In the rows, zero is written as 128.
Each row is followed by its group and then its class within the group.
[132, 110, 108, 117, 92, 107, 109, 158, 131, 131, 135, 146, 117, 125, 127, 126, 133, 144, 115, 129, 90, 157, 116, 108, 108, 149, 126, 122, 140, 121, 119, 96, 159, 124, 136] => (14) > S
[121, 113, 154, 90, 103, 109, 113, 133, 95, 103, 157, 146, 133, 121, 137, 122, 156, 163, 117, 100, 114, 124, 143, 138, 116, 67, 125, 103, 132, 127, 114, 150, 152, 97, 143] => (17) > D
[131, 137, 136, 127, 160, 96, 128, 154, 131, 116, 151, 163, 99, 133, 138, 137, 121, 147, 104, 119, 87, 126, 122, 116, 116, 99, 122, 146, 157, 144, 81, 102, 217, 132, 131] => (14) > S
[122, 109, 154, 107, 139, 101, 100, 121, 144, 131, 161, 179, 105, 111, 125, 176, 159, 151, 83, 144, 61, 123, 122, 113, 104, 77, 109, 110, 149, 125, 98, 86, 215, 118, 132] => (14) > K
[145, 111, 147, 121, 128, 94, 97, 126, 120, 120, 156, 147, 112, 113, 129, 145, 129, 121, 90, 109, 97, 106, 127, 114, 107, 80, 114, 118, 148, 136, 94, 102, 182, 144, 131] => (14) > G
[141, 126, 124, 111, 141, 110, 121, 119, 100, 124, 142, 155, 138, 118, 139, 113, 148, 144, 125, 144, 91, 126, 126, 123, 121, 99, 130, 116, 139, 131, 96, 110, 158, 86, 121] => (17) > N
[118, 98, 145, 108, 122, 109, 99, 134, 83, 102, 156, 161, 152, 126, 151, 120, 157, 166, 125, 115, 86, 123, 137, 142, 118, 61, 123, 140, 128, 117, 90, 128, 190, 103, 113] => (17) > D
[110, 114, 151, 118, 127, 128, 122, 147, 79, 95, 167, 146, 162, 131, 99, 137, 131, 151, 102, 112, 86, 121, 145, 120, 103, 34, 107, 126, 136, 77, 95, 127, 219, 124, 129] => (17) > D
[128, 122, 137, 104, 131, 102, 106, 119, 88, 96, 157, 162, 153, 129, 130, 125, 178, 156, 109, 98, 118, 121, 124, 137, 98, 73, 119, 121, 144, 135, 103, 117, 192, 113, 123] => (17) > W
[136, 119, 137, 150, 130, 137, 121, 167, 103, 164, 149, 143, 93, 134, 130, 136, 119, 125, 105, 125, 87, 119, 129, 93, 89, 95, 128, 142, 114, 120, 116, 101, 190, 136, 101] => (14) > K
[131, 105, 135, 147, 67, 111, 110, 114, 80, 105, 128, 127, 154, 129, 155, 110, 144, 133, 171, 145, 127, 131, 127, 140, 125, 116, 130, 115, 115, 135, 144, 130, 92, 101, 119] => (17) > W
[111, 112, 135, 107, 125, 79, 94, 138, 115, 112, 120, 161, 139, 117, 150, 124, 166, 136, 132, 122, 87, 132, 113, 124, 120, 87, 132, 121, 141, 129, 112, 131, 135, 88, 125] => (17) > N
[93, 107, 159, 140, 157, 97, 100, 152, 96, 123, 173, 184, 94, 118, 150, 135, 126, 151, 60, 95, 55, 121, 139, 109, 80, 54, 113, 137, 132, 115, 87, 114, 235, 140, 105] => (14) > S
[123, 130, 126, 134, 112, 96, 112, 111, 149, 124, 145, 139, 100, 132, 133, 131, 141, 108, 106, 102, 95, 119, 125, 115, 116, 147, 116, 130, 152, 105, 121, 97, 144, 95, 140] => (14) > S
[119, 132, 152, 96, 142, 109, 98, 132, 77, 117, 168, 149, 123, 132, 110, 119, 102, 145, 88, 120, 88, 125, 149, 82, 101, 80, 131, 123, 141, 124, 95, 122, 185, 144, 133] => (14) > K
[124, 140, 131, 50, 64, 82, 77, 122, 184, 99, 140, 139, 101, 144, 155, 131, 128, 131, 160, 119, 108, 117, 94, 123, 124, 127, 125, 151, 157, 139, 122, 119, 129, 99, 155] => (14) > G
[118, 122, 164, 57, 115, 77, 78, 131, 130, 120, 142, 189, 100, 119, 187, 172, 148, 153, 89, 136, 72, 117, 92, 134, 119, 114, 113, 125, 154, 124, 99, 122, 185, 110, 130] => (14) > K
[126, 114, 147, 138, 123, 80, 117, 127, 66, 90, 151, 193, 146, 125, 161, 137, 154, 172, 97, 110, 82, 137, 128, 134, 74, 58, 125, 113, 126, 141, 94, 134, 188, 103, 122] => (17) > W
[128, 129, 152, 122, 151, 127, 126, 115, 150, 27, 146, 172, 90, 117, 135, 169, 135, 129, 77, 114, 91, 133, 129, 115, 105, 85, 79, 140, 155, 132, 102, 111, 202, 134, 131] => (14) > G
[114, 125, 148, 111, 152, 104, 120, 140, 74, 112, 159, 199, 113, 145, 144, 137, 135, 111, 71, 81, 95, 118, 137, 94, 90, 37, 108, 111, 162, 108, 74, 119, 228, 135, 104] => (14) > G
[124, 127, 161, 116, 158, 107, 133, 136, 28, 112, 169, 177, 149, 102, 131, 127, 161, 153, 68, 98, 58, 120, 142, 118, 94, 29, 126, 138, 135, 115, 69, 133, 219, 128, 116] => (17) > W

Each row is followed by its group and then its class within the group.
[164, 116, 159, 130, 130, 122, 146, 138, 129, 103, 141, 149, 110, 112, 136, 112, 106, 110, 149, 108, 153, 127, 110, 135, 88, 129, 101, 126, 115, 136, 149, 123, 123, 98, 95] => Q > Q980
[130, 125, 139, 112, 113, 110, 131, 120, 128, 148, 151, 110, 141, 151, 144, 150, 119, 127, 158, 139, 184, 115, 131, 127, 117, 145, 115, 132, 138, 152, 124, 134, 116, 123, 119] => A > Q531
[135, 105, 107, 114, 121, 119, 140, 143, 120, 145, 137, 138, 60, 123, 143, 151, 120, 124, 129, 142, 198, 126, 126, 133, 154, 127, 130, 128, 123, 137, 130, 151, 126, 134, 118] => Y > Q551
[124, 137, 130, 112, 119, 120, 136, 98, 129, 137, 161, 122, 166, 136, 135, 120, 100, 136, 155, 119, 129, 114, 122, 130, 83, 146, 114, 134, 131, 140, 134, 135, 122, 110, 114] => A > Q171
[141, 121, 101, 107, 129, 120, 148, 136, 120, 144, 146, 145, 104, 119, 134, 132, 106, 135, 145, 138, 182, 130, 119, 154, 133, 136, 129, 129, 117, 123, 131, 136, 121, 116, 125] => Y > Q551
[101, 139, 108, 131, 128, 131, 125, 144, 134, 135, 127, 106, 140, 167, 125, 133, 129, 119, 128, 153, 97, 118, 133, 133, 61, 130, 126, 133, 133, 136, 120, 128, 134, 155, 132] => Z > Q953
[126, 111, 86, 109, 127, 121, 138, 136, 124, 154, 144, 127, 102, 152, 135, 138, 130, 140, 127, 131, 137, 138, 126, 131, 131, 127, 121, 139, 123, 132, 123, 139, 133, 146, 113] => Y > Q369
[150, 140, 155, 128, 105, 121, 119, 142, 129, 121, 137, 118, 164, 130, 117, 120, 134, 115, 123, 134, 94, 150, 120, 137, 137, 131, 103, 125, 128, 132, 126, 114, 127, 146, 115] => Q > Q153
[110, 143, 147, 117, 127, 118, 125, 100, 133, 123, 149, 121, 182, 146, 138, 119, 107, 126, 174, 129, 147, 107, 111, 127, 74, 147, 118, 121, 128, 141, 133, 119, 110, 93, 127] => A > Q531
[131, 145, 107, 126, 112, 119, 116, 139, 127, 147, 140, 117, 189, 136, 125, 125, 140, 124, 131, 128, 99, 137, 140, 126, 152, 133, 113, 141, 152, 125, 123, 144, 138, 164, 122] => Z > Q676
[132, 147, 125, 113, 124, 116, 123, 100, 138, 141, 154, 121, 193, 157, 130, 125, 114, 146, 152, 132, 113, 117, 126, 127, 116, 152, 115, 134, 139, 134, 130, 129, 117, 109, 128] => A > Q171
